Here is a tiny trained network, its code and every weight. The questions are about switching its units off for an input and a class, where a switched-off unit gives its printed mean instead of its output.

import numpy as np


def w(rows, s, z=0):
    codes = np.array(rows[::2]) - 128.0
    scale = np.full(codes.shape[1], s)
    scale[-1] = z or s
    return codes * scale


def f(y):
    return y / 2 * (1 + np.tanh(0.7978845608 * (y + 0.044715 * y**3)))


def log_softmax(a):
    a = a - a.max(-1, keepdims=True)
    return a - np.log(np.exp(a).sum(-1, keepdims=True))


def net(x, mask):
    res = np.array(x, float).reshape(1, 3) / 4 @ E
    y = f(res @ A[0][:, :-1].T + A[0][:, -1])
    res = res + np.where(mask, y, B[0][:, -1]) @ B[0][:, :-1]
    return log_softmax(res[-1] @ U[:, :-1].T + U[:, -1])


A, B = {}, {}
E = w([
[194,130,108,65,198,67,176,208,118],'x0',
[140,144,68,165,48,52,63,217,70],'x1',
[127,254,154,58,127,136,133,116,134],'x2',
],0.0065)
A[0] = w([
[121,107,127,143,117,134,129,102,129,220],'N1',
[134,146,125,124,114,110,129,152,126,108],'N2',
[124,106,98,144,101,104,116,190,121,134],'N3',
[134,143,116,161,53,105,90,175,115,126],'N4',
[124,146,127,122,121,126,130,131,132,133],'N5',
[146,107,125,116,176,96,147,199,127,97],'N6',
[126,110,128,130,147,129,148,108,130,192],'N7',
[114,174,135,91,169,173,147,27,139,168],'N8',
[141,106,115,121,149,85,130,248,126,189],'N9',
[124,131,128,125,128,129,128,129,126,98],'N10',
[137,110,137,108,169,144,142,87,132,126],'N11',
[133,103,138,109,182,146,152,81,133,161],'N12',
[108,27,125,216,74,155,107,44,129,215],'N13',
[119,177,132,114,117,135,135,113,136,152],'N14',
[126,73,110,145,131,118,126,156,126,253],'N15',
[111,171,129,150,70,128,110,130,132,245],'N16',
[128,117,125,127,139,132,137,115,129,178],'N17',
[129,199,135,117,98,111,129,147,129,151],'N18',
],0.015,0.0016)
B[0] = w([
[126,92,124,146,132,141,124,127,134,148],'N1',
[141,152,128,123,138,140,114,157,131,151],'N2',
[162,159,164,150,134,105,154,134,116,203],'N3',
[88,209,128,168,161,133,152,108,153,226],'N4',
[133,139,120,124,126,127,117,128,121,134],'N5',
[153,66,99,71,110,131,125,139,113,211],'N6',
[101,117,135,136,128,138,132,141,143,149],'N7',
[168,149,204,233,122,98,151,112,134,235],'N8',
[221,80,170,87,101,117,116,196,116,254],'N9',
[129,131,129,129,128,127,123,131,125,126],'N10',
[84,135,147,151,145,139,148,148,153,176],'N11',
[66,134,148,151,147,146,156,156,164,196],'N12',
[97,5,135,136,114,194,60,113,140,247],'N13',
[140,135,106,131,126,112,117,97,92,163],'N14',
[138,90,140,117,102,103,155,66,120,187],'N15',
[110,154,101,158,135,133,97,76,121,185],'N16',
[114,119,134,132,128,133,131,135,138,138],'N17',
[132,177,97,103,120,151,69,133,121,187],'N18',
],0.025,0.0087)
U = w([
[148,154,98,84,124,125,100,165,105,2],'0',
[152,146,137,158,103,115,98,77,98,159],'1',
[49,160,2,108,159,157,113,103,125,59],'2',
[167,50,105,49,86,109,137,150,93,149],'3',
[58,48,129,137,130,197,120,117,165,175],'4',
[124,185,160,156,171,71,200,144,150,183],'5',
],0.0079,0.00088)

Each question gives the input, the list of numbers given to net, and the class t.
The units are the neurons (one row each of A and B). Each row of codes is followed by its name. A weight is (code - 128) times the scale printed after its matrix; where a second scale follows, it is the last column's (A, B and U).
mask holds one flag per neuron, in row order. A switched-off neuron (its flag False) gives its mean, the last column of its row in B, instead of its output. The means were averaged over made-up inputs and are rounded, as every weight is.
A unit's drop is (log p(t) with every unit on - log p(t) with that unit switched off) / (log p(t) with every unit on - log p(t) with every unit switched off).
The circuit of an input: a set's keep is (log p(t) with only the set's units on - log p(t) with every unit switched off) / (log p(t) with every unit on - log p(t) with every unit switched off). Starting from the 12 units with the biggest drops (on a tie, the unit counted first), units are removed one at a time, each time the one whose removal leaves the highest keep (on an exact tie, the one counted first), for as long as the keep stays at least 0.8.
circuit, biggest first: the units of the circuit, biggest drop first
most important unit: the unit with the biggest drop
top k neurons: the k neurons with the biggest drops, biggest first
drop when u is switched off: that unit's drop, to one decimal
input [-4,5,1], class 2: most important unit -> N8
input [0,1,-1], class 3: circuit, biggest first -> (N8; N12)
input [1,6,6], class 0: circuit, biggest first -> (N8; N18)
input [8,-8,0], class 5: top 2 neurons -> (N13; N8)
input [1,4,8], class 2: circuit, biggest first -> (N8; N9; N18)
input [2,3,5], class 0: circuit, biggest first -> (N8; N13; N18)
input [-7,-3,5], class 1: top 2 neurons -> (N8; N14)
input [0,-1,3], class 5: top 3 neurons -> (N13; N6; N9)
input [1,1,3], class 0: top 3 neurons -> (N8; N13; N4)
input [5,-4,-3], class 3: top 2 neurons -> (N13; N4)
input [4,-8,-3], class 5: top 2 neurons -> (N13; N8)
input [3,-2,-4], class 3: top 2 neurons -> (N4; N13)
input [0,8,-8], class 3: top 4 neurons -> (N9; N13; N8; N3)
input [1,4,-7], class 3: most important unit -> N9
input [-5,-4,6], class 5: top 2 neurons -> (N8; N13)
input [4,-2,-2], class 3: drop when N13 is switched off -> 0.1
input [2,5,4], class 0: drop when N8 is switched off -> 0.3
input [1,5,5], class 0: drop when N18 is switched off -> 0.2
input [4,5,5], class 0: drop when N18 is switched off -> 0.3
input [-1,-7,2], class 5: top neuron -> (N8)
